[[135 122 131 127 124 122 129]
 [156 118 136 125 130 112 128]
 [125 128 124 118 150 112 132]
 [156 121 127 122 136 110 134]
 [122 131 134 130 117 139 123]
 [138 122 133 124 130 125 129]
 [149 125 129 115 147 110 135]
 [133 131 138 128  99 144 125]]
|
[[135 156 125 156 122 138 149 133]
 [122 118 128 121 131 122 125 131]
 [131 136 124 127 134 133 129 138]
 [127 125 118 122 130 124 115 128]
 [124 130 150 136 117 130 147  99]
 [122 112 112 110 139 125 110 144]
 [129 128 132 134 123 129 135 125]]

[[121 141 137 135 125 119 123 110 140 126 136 131 123 130]
 [101 147 145 140 130 118 121 103 137 121 142 134 115 129]
 [113 135 137 144 130 123 108 113 133 129 136 126 101 132]]
|
[[121 101 113]
 [141 147 135]
 [137 145 137]
 [135 140 144]
 [125 130 130]
 [119 118 123]
 [123 121 108]
 [110 103 113]
 [140 137 133]
 [126 121 129]
 [136 142 136]
 [131 134 126]
 [123 115 101]
 [130 129 132]]

[[ 99 150 140]
 [102 127 120]
 [124 106 107]
 [102 135 127]
 [107 134 128]]
|
[[ 99 102 124 102 107]
 [150 127 106 135 134]
 [140 120 107 127 128]]

[[130 119 150 116 128 118 109 147]
 [144 141 127 121 116 138 126 130]
 [111 117 125 137 141 120 134 123]
 [129 124 138 121 127 124 119 138]]
|
[[130 144 111 129]
 [119 141 117 124]
 [150 127 125 138]
 [116 121 137 121]
 [128 116 141 127]
 [118 138 120 124]
 [109 126 134 119]
 [147 130 123 138]]

[[151 151 106 103 147 119 131 101]
 [105 106 148 152 103 110 146 152]
 [120 152 151 109 110 104 151 120]
 [105 112 149 147 105 103 150 149]
 [151 148 107 103 143 105 151 104]
 [106 107 120 148 127 154 106 147]
 [146 123 107 128 150 148 109 116]
 [107 104 152 150 106 115 145 151]
 [108 104 126 152 124 154 106 152]
 [148 149 116 107 144 103 150 104]
 [107 106 127 153 124 154 106 154]
 [150 124 106 121 153 150 106 109]]
|
[[151 105 120 105 151 106 146 107 108 148 107 150]
 [151 106 152 112 148 107 123 104 104 149 106 124]
 [106 148 151 149 107 120 107 152 126 116 127 106]
 [103 152 109 147 103 148 128 150 152 107 153 121]
 [147 103 110 105 143 127 150 106 124 144 124 153]
 [119 110 104 103 105 154 148 115 154 103 154 150]
 [131 146 151 150 151 106 109 145 106 150 106 106]
 [101 152 120 149 104 147 116 151 152 104 154 109]]

[[109 116 143 131 118 142 122]
 [109 117 143 131 118 142 122]
 [115 120 143 115 128 139 107]
 [115 121 143 115 130 140 105]
 [115 121 143 115 128 140 106]
 [111 121 143 133 109 130 120]
 [115 121 143 115 128 139 107]
 [110 114 143 131 119 142 121]
 [111 121 142 133 109 130 120]
 [111 121 143 133 109 130 120]
 [110 116 143 131 119 142 122]
 [111 121 142 133 110 131 118]]
|
[[109 109 115 115 115 111 115 110 111 111 110 111]
 [116 117 120 121 121 121 121 114 121 121 116 121]
 [143 143 143 143 143 143 143 143 142 143 143 142]
 [131 131 115 115 115 133 115 131 133 133 131 133]
 [118 118 128 130 128 109 128 119 109 109 119 110]
 [142 142 139 140 140 130 139 142 130 130 142 131]
 [122 122 107 105 106 120 107 121 120 120 122 118]]

[[119 127 148 123 112 138 144 138 120 143 125 117 128]
 [116 125 119 126 112 129 128 102 135 125 135 137 131]
 [142 131 133 133 144 125 125 150 125 128 121 119 127]]
|
[[119 116 142]
 [127 125 131]
 [148 119 133]
 [123 126 133]
 [112 112 144]
 [138 129 125]
 [144 128 125]
 [138 102 150]
 [120 135 125]
 [143 125 128]
 [125 135 121]
 [117 137 119]
 [128 131 127]]

[[111 114 108 150 115 135 111 106 152 108 141 107]
 [110 150 110 153 106 121 108 104 148 106 130 109]
 [150 149 146 107 123 107 150 142 119 142 106 154]
 [152 127 149 100 145 126 148 153 107 151 125 149]
 [111 107 107 151 132 145 110 117 145 120 149 106]
 [117 106 114 112 146 147 119 141 107 145 154 117]
 [147 155 150 151 106 106 142 105 148 105 106 144]]
|
[[111 110 150 152 111 117 147]
 [114 150 149 127 107 106 155]
 [108 110 146 149 107 114 150]
 [150 153 107 100 151 112 151]
 [115 106 123 145 132 146 106]
 [135 121 107 126 145 147 106]
 [111 108 150 148 110 119 142]
 [106 104 142 153 117 141 105]
 [152 148 119 107 145 107 148]
 [108 106 142 151 120 145 105]
 [141 130 106 125 149 154 106]
 [107 109 154 149 106 117 144]]

[[102 134 130 136 136 128 139 109 145]
 [108 137 129 135 134 126 141 109 139]
 [130 134 133 133 133 129 131 121 124]
 [114 139 129 136 133 126 141 109 133]
 [137 125 131 127 129 130 120 131 123]
 [110 138 129 135 133 126 141 109 137]
 [142 120 126 121 123 130 116 142 122]]
|
[[102 108 130 114 137 110 142]
 [134 137 134 139 125 138 120]
 [130 129 133 129 131 129 126]
 [136 135 133 136 127 135 121]
 [136 134 133 133 129 133 123]
 [128 126 129 126 130 126 130]
 [139 141 131 141 120 141 116]
 [109 109 121 109 131 109 142]
 [145 139 124 133 123 137 122]]
---
[[111 141 125 139 130 121 150 133 143 124 137 124 111 123 147 122]
 [138 122 115 132 127 153 138 133 155 105 120 114 148 137 114 130]
 [133 126 130 133 130 132 126 127 143 120 121 126 140 134 125 128]]
|
[[122 130 128]
 [147 114 125]
 [123 137 134]
 [111 148 140]
 [124 114 126]
 [137 120 121]
 [124 105 120]
 [143 155 143]
 [133 133 127]
 [150 138 126]
 [121 153 132]
 [130 127 130]
 [139 132 133]
 [125 115 130]
 [141 122 126]
 [111 138 133]]

[[128 129 148 111 124 107 129 133 133 140]
 [136 128 134 128 128 129 129 123 147 129]
 [114 128 134 128 118 127 132 135 136 105]
 [124 128 133 131 108 140 121 133 132 135]
 [131 128 135 138 128 122 123 120 127 124]
 [147 128 112 117 100 129 145 125 127 123]
 [132 128 118 119 130 132 147 115 127 138]
 [144 128 117 140 125 105 131 128 122 132]]
|
[[140 129 105 135 124 123 138 132]
 [133 147 136 132 127 127 127 122]
 [133 123 135 133 120 125 115 128]
 [129 129 132 121 123 145 147 131]
 [107 129 127 140 122 129 132 105]
 [124 128 118 108 128 100 130 125]
 [111 128 128 131 138 117 119 140]
 [148 134 134 133 135 112 118 117]
 [129 128 128 128 128 128 128 128]
 [128 136 114 124 131 147 132 144]]

[[134 123 129 125 114 125 146 136 136 126 131 118]
 [140 124 142 144 129 118 133 128 130 129 131 136]
 [132 140 133 126 125 129 132 132 130 127 129 137]
 [138 116 142 129 135 121 124 131 140 137 110 133]
 [130 112 125 134 127 123 141 131 158 135 132 132]
 [139 133 128 117 130 130 130 121 130 136 128 139]]
|
[[118 136 137 133 132 139]
 [131 131 129 110 132 128]
 [126 129 127 137 135 136]
 [136 130 130 140 158 130]
 [136 128 132 131 131 121]
 [146 133 132 124 141 130]
 [125 118 129 121 123 130]
 [114 129 125 135 127 130]
 [125 144 126 129 134 117]
 [129 142 133 142 125 128]
 [123 124 140 116 112 133]
 [134 140 132 138 130 139]]

[[120 116 141 135 106 140]
 [125 132 125 118 116 126]
 [116 121 137 128 109 140]
 [126 132 124 119 119 126]
 [127 141 115 107 120 118]
 [135 129 125 132 138 124]
 [135 132 122 126 129 121]
 [124 130 127 124 131 129]
 [127 121 135 137 126 134]]
|
[[140 126 140 126 118 124 121 129 134]
 [106 116 109 119 120 138 129 131 126]
 [135 118 128 119 107 132 126 124 137]
 [141 125 137 124 115 125 122 127 135]
 [116 132 121 132 141 129 132 130 121]
 [120 125 116 126 127 135 135 124 127]]

[[119 130 132 122]
 [145 125 136 123]
 [141 117 137 130]
 [137 125 134 133]
 [145 133 122 134]
 [125 130 115 120]
 [105 129 138 118]
 [138 116 127 117]
 [105 133 120 134]
 [134 124 113 127]]
|
[[122 123 130 133 134 120 118 117 134 127]
 [132 136 137 134 122 115 138 127 120 113]
 [130 125 117 125 133 130 129 116 133 124]
 [119 145 141 137 145 125 105 138 105 134]]

[[122 131 132 128 130 130 127 134 130 128 125 130 126 133]
 [145 124 123 134 124 122 143 100 125 141 154 124 122 102]]
|
[[133 102]
 [126 122]
 [130 124]
 [125 154]
 [128 141]
 [130 125]
 [134 100]
 [127 143]
 [130 122]
 [130 124]
 [128 134]
 [132 123]
 [131 124]
 [122 145]]

[[121 130 121 133 124 140  99 143 132 118]
 [140 126 119 127 136 124 127 139 116 130]
 [112 133 117 130 135 140 114 136 146 118]
 [137 111 129 140 122 129 138 129 138 139]
 [134 139 133 118 139 131 118 126 121 130]
 [149 116 132 137 107 125 128 129 132 125]
 [137 115 129 142 116 128 131 136 141 130]
 [115 128 117 133 131 142 112 135 144 116]]
|
[[118 130 118 139 130 125 130 116]
 [132 116 146 138 121 132 141 144]
 [143 139 136 129 126 129 136 135]
 [ 99 127 114 138 118 128 131 112]
 [140 124 140 129 131 125 128 142]
 [124 136 135 122 139 107 116 131]
 [133 127 130 140 118 137 142 133]
 [121 119 117 129 133 132 129 117]
 [130 126 133 111 139 116 115 128]
 [121 140 112 137 134 149 137 115]]
---
[[136 129 105]
 [133 128 110]
 [138 127 113]
 [127 144 102]
 [127 132 113]]
|
[[133 128 110]
 [138 127 113]]

[[133 127 137]
 [124 134 139]
 [101 139 128]
 [136 138 129]]
|
[[124 134 139]
 [101 139 128]]

[[122 144 108 149 138]
 [124 118 150 129 146]
 [121 150 103 148 136]
 [137 126 144 157 132]]
|
[[124 118 150]
 [121 150 103]]

[[136 156 157]
 [136 122 126]
 [128 119 121]]
|
[[136 122 126]
 [128 119 121]]

[[146 105 122 115 123]
 [136 110 128 140 121]
 [142 107 128 127 116]]
|
[[136 110 128]
 [142 107 128]]

[[109 134 134]
 [152  98 100]
 [130 115 116]]
|
[[152  98 100]
 [130 115 116]]
